Below are the code and all the weights of a small trained network. Each question names an input and a target symbol and asks about switching units off, where a switched-off unit gives its printed mean instead of its output.

import numpy as np


def w(rows, s, z=0):
    codes = np.array(rows[::2]) - 128.0
    scale = np.full(codes.shape[1], s)
    scale[-1] = z or s
    return codes * scale


def f(y):
    return np.maximum(y, 0)


def softmax(a):
    e = np.exp(a - a.max(-1, keepdims=True))
    return e / e.sum(-1, keepdims=True)


def log_softmax(a):
    a = a - a.max(-1, keepdims=True)
    return a - np.log(np.exp(a).sum(-1, keepdims=True))


def net(x, mask):
    ids = ['αβγδζηθλμξπστφψω'.index(c) for c in x.split()]
    T = len(ids)
    res = E[ids] + P[:T]
    r = res
    for j in range(2):
        rows = slice(4 * j, 4 * j + 4)
        q, k, v = (r @ M[0][rows].T for M in (Q, K, V))
        z = softmax(np.where(np.tri(T) > 0, q @ k.T / 4**0.5, -1e9)) @ v
        o = O[0][rows]
        res = res + np.where(mask[j], z, o[:, -1]) @ o[:, :-1]
    y = f(res @ A[0][:, :-1].T + A[0][:, -1])
    res = res + np.where(mask[2:14], y, B[0][:, -1]) @ B[0][:, :-1]
    return log_softmax(res[-1] @ U[:, :-1].T + U[:, -1])


Q, K, V, O, A, B = {}, {}, {}, {}, {}, {}
E = w([
[91,117,202,193,176,134,148,191],'α',
[106,83,109,24,189,122,164,98],'β',
[80,125,127,109,115,226,126,138],'γ',
[110,91,172,85,200,152,195,212],'δ',
[84,146,76,121,147,152,110,95],'ζ',
[108,189,174,169,118,140,141,7],'η',
[92,128,105,140,63,135,151,109],'θ',
[108,90,29,184,121,221,182,113],'λ',
[136,80,97,176,147,157,67,99],'μ',
[120,78,104,161,79,171,83,195],'ξ',
[186,119,89,113,174,188,119,91],'π',
[182,87,125,120,88,167,150,113],'σ',
[160,119,82,109,112,99,126,174],'τ',
[185,198,115,134,129,106,180,142],'φ',
[126,149,48,192,115,89,149,145],'ψ',
[193,132,65,114,210,85,93,69],'ω',
],0.021)
P = w([
[67,76,207,141,194,125,249,78],'0',
[77,130,140,125,152,133,216,97],'1',
[115,108,158,153,157,116,200,83],'2',
[103,161,112,115,120,119,169,98],'3',
[141,134,123,165,122,115,154,86],'4',
[135,163,92,118,102,111,134,97],'5',
[153,152,93,160,107,115,127,92],'6',
[155,174,76,123,88,107,104,107],'7',
],0.012)
Q[0] = w([
[149,133,66,52,97,141,121,151],'head 1',
[142,161,201,41,141,115,105,51],'head 1',
[98,168,159,153,121,128,38,169],'head 1',
[115,85,171,67,128,81,132,163],'head 1',
[104,88,181,141,175,82,149,149],'head 2',
[116,103,89,41,97,101,90,176],'head 2',
[131,169,252,42,122,95,69,108],'head 2',
[173,179,109,87,157,139,230,142],'head 2',
],0.03)
K[0] = w([
[149,161,59,81,98,126,128,131],'head 1',
[90,110,156,95,124,82,174,88],'head 1',
[75,151,170,133,122,169,83,118],'head 1',
[64,113,157,86,191,126,147,180],'head 1',
[102,79,184,100,173,124,147,150],'head 2',
[110,139,102,54,106,176,103,133],'head 2',
[3,122,138,124,148,161,213,84],'head 2',
[142,136,96,108,175,113,155,189],'head 2',
],0.032)
V[0] = w([
[250,141,113,153,246,151,209,168],'head 1',
[255,101,178,166,15,36,162,88],'head 1',
[83,244,56,198,232,53,41,148],'head 1',
[174,209,215,61,179,212,64,100],'head 1',
[136,121,81,127,220,108,79,111],'head 2',
[176,182,161,91,113,170,152,80],'head 2',
[130,142,167,181,135,232,75,43],'head 2',
[220,42,85,116,135,160,83,217],'head 2',
],0.009)
O[0] = w([
[59,140,130,72,114,85,60,138,245],'head 1',
[2,128,79,70,109,119,146,150,124],'head 1',
[66,85,170,146,203,83,121,154,116],'head 1',
[79,173,192,173,85,131,126,77,2],'head 1',
[66,140,155,88,174,156,110,143,158],'head 2',
[65,171,115,125,138,137,75,111,122],'head 2',
[159,231,105,189,155,131,114,176,115],'head 2',
[149,100,218,90,66,110,194,61,100],'head 2',
],0.0095,0.0058)
A[0] = w([
[157,173,82,166,145,12,116,91,252],'neuron 1',
[143,70,78,121,69,150,29,134,71],'neuron 2',
[114,53,136,167,22,90,15,82,56],'neuron 3',
[82,80,164,160,48,212,132,233,27],'neuron 4',
[134,106,171,159,143,195,64,123,138],'neuron 5',
[144,138,52,134,122,182,159,59,18],'neuron 6',
[124,200,124,136,93,158,135,58,67],'neuron 7',
[105,157,166,203,154,51,200,183,9],'neuron 8',
[132,245,174,86,181,116,243,157,188],'neuron 9',
[72,70,83,226,135,211,122,101,56],'neuron 10',
[107,118,162,89,134,77,103,186,66],'neuron 11',
[74,130,194,84,153,217,197,212,76],'neuron 12',
],0.013,0.003)
B[0] = w([
[181,130,164,81,189,158,200,125,221],'neuron 1',
[213,156,64,136,196,134,117,165,208],'neuron 2',
[40,162,140,136,186,171,110,126,166],'neuron 3',
[199,168,125,74,124,119,105,1,169],'neuron 4',
[149,107,104,169,235,169,165,163,177],'neuron 5',
[27,148,192,96,99,173,73,194,248],'neuron 6',
[222,69,143,127,106,13,44,135,198],'neuron 7',
[5,108,115,102,82,112,60,166,180],'neuron 8',
[132,206,122,154,81,58,214,67,173],'neuron 9',
[130,74,114,157,25,145,153,43,227],'neuron 10',
[209,146,123,200,44,113,90,113,217],'neuron 11',
[47,113,143,165,147,81,143,219,169],'neuron 12',
],0.013,0.012)
U = w([
[76,128,119,189,160,103,95,158,119],'α',
[62,80,145,22,202,123,127,83,225],'β',
[109,154,36,141,169,124,75,63,79],'γ',
[165,107,254,114,119,114,213,201,225],'δ',
[151,137,118,127,124,120,76,146,134],'ζ',
[114,115,97,178,97,115,118,64,20],'η',
[138,134,106,142,145,131,116,131,61],'θ',
[111,145,95,151,89,192,135,164,106],'λ',
[147,89,107,206,182,154,139,93,247],'μ',
[202,118,127,116,114,156,128,95,53],'ξ',
[178,124,132,206,117,141,96,152,2],'π',
[151,181,110,147,174,150,125,184,89],'σ',
[166,51,34,118,137,75,145,144,172],'τ',
[131,226,77,149,128,111,204,150,200],'φ',
[139,125,119,157,137,127,118,135,32],'ψ',
[159,144,145,154,217,65,82,80,163],'ω',
],0.007,0.0044)

Each question gives the input, a string of symbols that net reads in full, and the target symbol t.
The units are the heads (4 rows each of Q, K, V and O) and the neurons (one row each of A and B). Each row of codes is followed by its name. A weight is (code - 128) times the scale printed after its matrix; where a second scale follows, it is the last column's (O, A, B and U).
mask holds one flag per unit, heads first, then neurons. A switched-off unit (its flag False) gives its mean, the last column of its rows in O or B, instead of its output. The means were averaged over made-up inputs and are rounded, as every weight is.
A unit's drop is (log p(t) with every unit on - log p(t) with that unit switched off) / (log p(t) with every unit on - log p(t) with every unit switched off).
The circuit of an input: a set's keep is (log p(t) with only the set's units on - log p(t) with every unit switched off) / (log p(t) with every unit on - log p(t) with every unit switched off). Starting from the 12 units with the biggest drops (on a tie, the unit counted first), units are removed one at a time, each time the one whose removal leaves the highest keep (on an exact tie, the one counted first), for as long as the keep stays at least 0.8.
units of the circuit, in order: the units of the circuit, biggest drop first
most important unit: the unit with the biggest drop
top k neurons: the k neurons with the biggest drops, biggest first
which heads matter: for each layer, one digit per head in row order, 1 if its drop is at least 0.15 and else 0, layers parted by /
input ζ ψ π, target τ: units of the circuit, in order	head 1; neuron 6
input τ ξ φ α π μ σ ζ, target ζ: units of the circuit, in order	neuron 7; head 1; neuron 6
input ξ ζ ξ ζ ζ, target δ: units of the circuit, in order	head 2; head 1; neuron 1
input φ μ ζ, target γ: units of the circuit, in order	head 1; head 2; neuron 2
input τ ζ γ, target β: top 2 neurons	neuron 11; neuron 4
input λ β ψ ψ σ ω, target ω: units of the circuit, in order	head 1; neuron 6
input α μ ω ξ ω ζ γ, target α: most important unit	neuron 12
input λ τ π, target β: which heads matter	01
input φ ξ ω ζ μ β λ, target λ: top 3 neurons	neuron 6; neuron 10; neuron 7
input λ δ σ, target ζ: units of the circuit, in order	head 1; neuron 7; neuron 6; head 2
input ζ ζ ψ δ ζ θ, target λ: units of the circuit, in order	neuron 6; head 1; neuron 7
input ζ ζ γ τ ζ, target β: units of the circuit, in order	head 2; neuron 11
input γ μ λ γ ψ ζ, target τ: which heads matter	10
input β μ σ ω φ η τ γ, target β: which heads matter	01
input μ η θ γ, target λ: top 2 neurons	neuron 6; neuron 10
input φ ψ μ δ γ μ θ ψ, target τ: which heads matter	10
input γ ζ ω π θ, target α: units of the circuit, in order	head 1; head 2; neuron 12
input λ ζ ξ θ γ φ, target φ: top 2 neurons	neuron 7; neuron 9
input μ ξ γ, target δ: top 2 neurons	neuron 12; neuron 2
input ω ψ ξ γ ω ω θ, target α: units of the circuit, in order	head 1; neuron 12; head 2
input ω μ ξ σ, target ζ: top 3 neurons	neuron 7; neuron 6; neuron 1
input γ ζ τ τ ξ, target ξ: which heads matter	10
input ζ ζ γ γ ζ π η, target η: which heads matter	10
input τ γ π ζ, target ω: units of the circuit, in order	neuron 7; head 1; head 2
input η τ ζ π ζ, target ω: units of the circuit, in order	head 1; neuron 7; head 2
input β π ζ ζ λ ω τ ζ, target α: top 2 neurons	neuron 11; neuron 12
input π β ψ φ σ τ γ α, target α: units of the circuit, in order	neuron 8; head 1
input μ φ β γ, target γ: most important unit	head 2
